739  562  358  421  624  311  569  243  273
340  304  488  412  195  344  680  451  694
427  288  416  516  386  364  559  501  526
480  263  578  480  632  317  554  256  606
369  389  474  518  332  274  518  292  542
256  298  359  521  409  566  513  659  391
172  264  328  396  843  419  729  340  142
809  248  484  632  773  561  512  280  521
512  260  456  670  575  322  433  691  397
649  305  366  364  355  277  632  352  514
813  347  440  600  584  551  382  306  507
759  619  444  504  610  301  513  437  583
result: 514

-105   295   -45   231   -82  -368   499   158    35  -304   191  -238
 -32  -127    83  -441    49   -24  -425  -488   105   129   195    41
 123    -4   725   -44  -249    78   131   145   284  -435   462   -45
  96   222   314   207  -413   665  -301   421    68   297   -62   418
 -54  -219   -38  -420  -237   201  -203   197  -121     9  -379  -101
 405   162    -1  -163  -333   173    51   -98  -484     2  -950   475
 490   154   236  -340   459  -250   109   343    72     5   445   738
 583    54  -399   300   153   634    16  -174   416   520   639   104
 -81  -325   -84  -436   -98  -199     4   -29     1  -429   -96   138
   2   372  -369   152   462  -230  -227     8    24  -193   -19    62
 326  -505    81  -229  -277   421  -218  -818   216   110   295  -317
result: 138

3549  3435  6233  6783  7601  4991  6795  8066  6179
5073  4863  6551  4706  5025  8121  6961  2484  5796
7726  9240  4985  7371  8147  9226  4559  3556  6358
9538  6627  7863  8169  4978  6591  5550  5895  6636
4211  9238  7522  6691  5364  8997  4527  4883  3078
result: 6358

4200  4027  3673  4963  5168  2111  4274  5977  2726
5192  3879  5318  4442  4393  2178  5820  4121  5825
3804  4338  4909  2214  7462  3527  5718  5203  2202
5018  3393  4314  5265  5160  3384  4124  5275  3645
4399  4186  4722  5602  6037  4523  3636  6779  5133
4750  4134  1827  1775  4165  9195  2276  4449  4351
result: 3645

468  431  600  764  404  534  358  504  419  391  211  538
486  391  453  893  222  269  420  254  535  445  350  447
432  557  464  209  311  384  482  512  486  385  657  390
443  599  566  641  566  258  454  544  365  517  459  408
536  462  380  547  536  504  456  500  732  534  395  375
341  527  343  426  317  281  374  388  335  456  279  524
447  282  460  210  358  558  589  587  430  554  172  340
448  624  472  392  573  459  396  214  657  483  626  273
558  637  318  635  661  499  295  332  694  451  428  435
382  389  433  243  508  474  350  376  469  435  404  494
520  456  369  388  375  452  660  628  670  667  508  448
result: 435
---
40  39  30  54  34  44  63
69  27  50  58  61  19  24
75  73  27  74  63  47  51
-> 47

9454  1933  4606  3020 -> 4606

 7  83  28  85  44  25 -> 44

 19   13    5  -28  -26  -25
-31  -18  -21   46   45   47
-> 45

779  702  254  303
175  466  578  846
-> 578

4763  5533  1777  6215  9259
5400  6242  7306  6111  6407
4137  6266  5013  5533  6179
-> 5533

4  4  8  0  8  1 -> 8
---
[2 2 5 0 2 8] --> 0
[-212  347  713 -879 -206 -351 -292] --> -206
[6229 3916 2064 3389 2174 7823] --> 3389
[690 477  95 745 790] --> 95
[193 733 865 990] --> 733
[ 157 -293 -505  711 -439 -355  568] --> -439
---
Q:
[[658, 486, 278, 444, 603, 758, 774],
 [207, 583, 733, 527, 409, 778, 512],
 [640, 648, 224, 545, 577, 472, 401]]
A: 527, 778

Q: [2, 9, 8, 4, 3]
A: 8, 9

Q: [7001, 6315, 8251, 6465, 5161, 2083, 2635]
A: 6465, 8251

Q:
[[538, 176, 348, 725, 262],
 [424, 207, 229, 728, 534],
 [770, 198, 464, 880, 787]]
A: 229, 880

Q: [3903, 6312, 8053, 2100, 4130]
A: 8053, 8053

Q:
[[-28, -8, -49, 0, -4],
 [-34, 34, -9, -48, -11],
 [5, 11, -9, 10, 1]]
A: -9, 34

Q:
[[713, 658, 758, 678, 170],
 [181, 554, 315, 484, 42],
 [454, 585, 520, 635, 370]]
A: 315, 758
---
5559  7636  8563  1363
4945  7753  8486  7801
5011  3650  3245  4170
→ 4170

8627  2159  2700  7223  8802  6714
4345  6442  7105  4718  5740  6515
7561  8315  8448  5725  6038  3097
→ 3097

 527   839   129   914  -589
 182   627   228   827  -235
 318   675  -105   983  -687
→ -687

-14    1    2    1   -1
 32   30    9   16   43
 12  -36   12   -4   30
→ 30

83  59   9  15  42  31  66
64  53  14  25  36  34  61
72  56  11  22  39  32  64
→ 64

 -26   265  -114  -119
 946  -281   395  -281
-861  -168  -662  -651
→ -651

6506  7093  2565  6124  5493  5917  6331
8461  6977  7070  7340  6667  8076  6659
7484  6860  6833  7166  6569  7671  7317
→ 7317
---
[ 4.012,  7.030,  0.740, -3.239] ⇒ 7.030

array([[-0.278,  2.274,  3.629,  5.700,  6.225,  5.005],
       [-0.456,  2.158,  2.699,  5.587,  6.315,  4.989]]) ⇒ 2.158

array([[-5.053, -6.331, -6.353, -5.758, -5.313, -0.651,  3.213],
       [ 1.257,  0.966,  0.253,  1.928, -1.699, -3.574, -0.571]]) ⇒ 0.966

[ 3.549, -0.763,  5.957,  0.164, -2.348, -7.404,  2.925] ⇒ -0.763

array([[ 3.111, -6.945,  5.367, -4.679, -4.566, -2.556, -2.609],
       [ 2.905, -6.902,  5.303, -4.778, -4.377, -2.418, -2.527]]) ⇒ -6.902

array([[-6.684,  3.855, -0.482,  4.189,  2.889,  4.336],
       [-0.586, -2.483,  0.986,  0.073,  0.492, -0.812]]) ⇒ -2.483

[-5.841, -3.549,  0.965,  2.223,  3.672] ⇒ -3.549
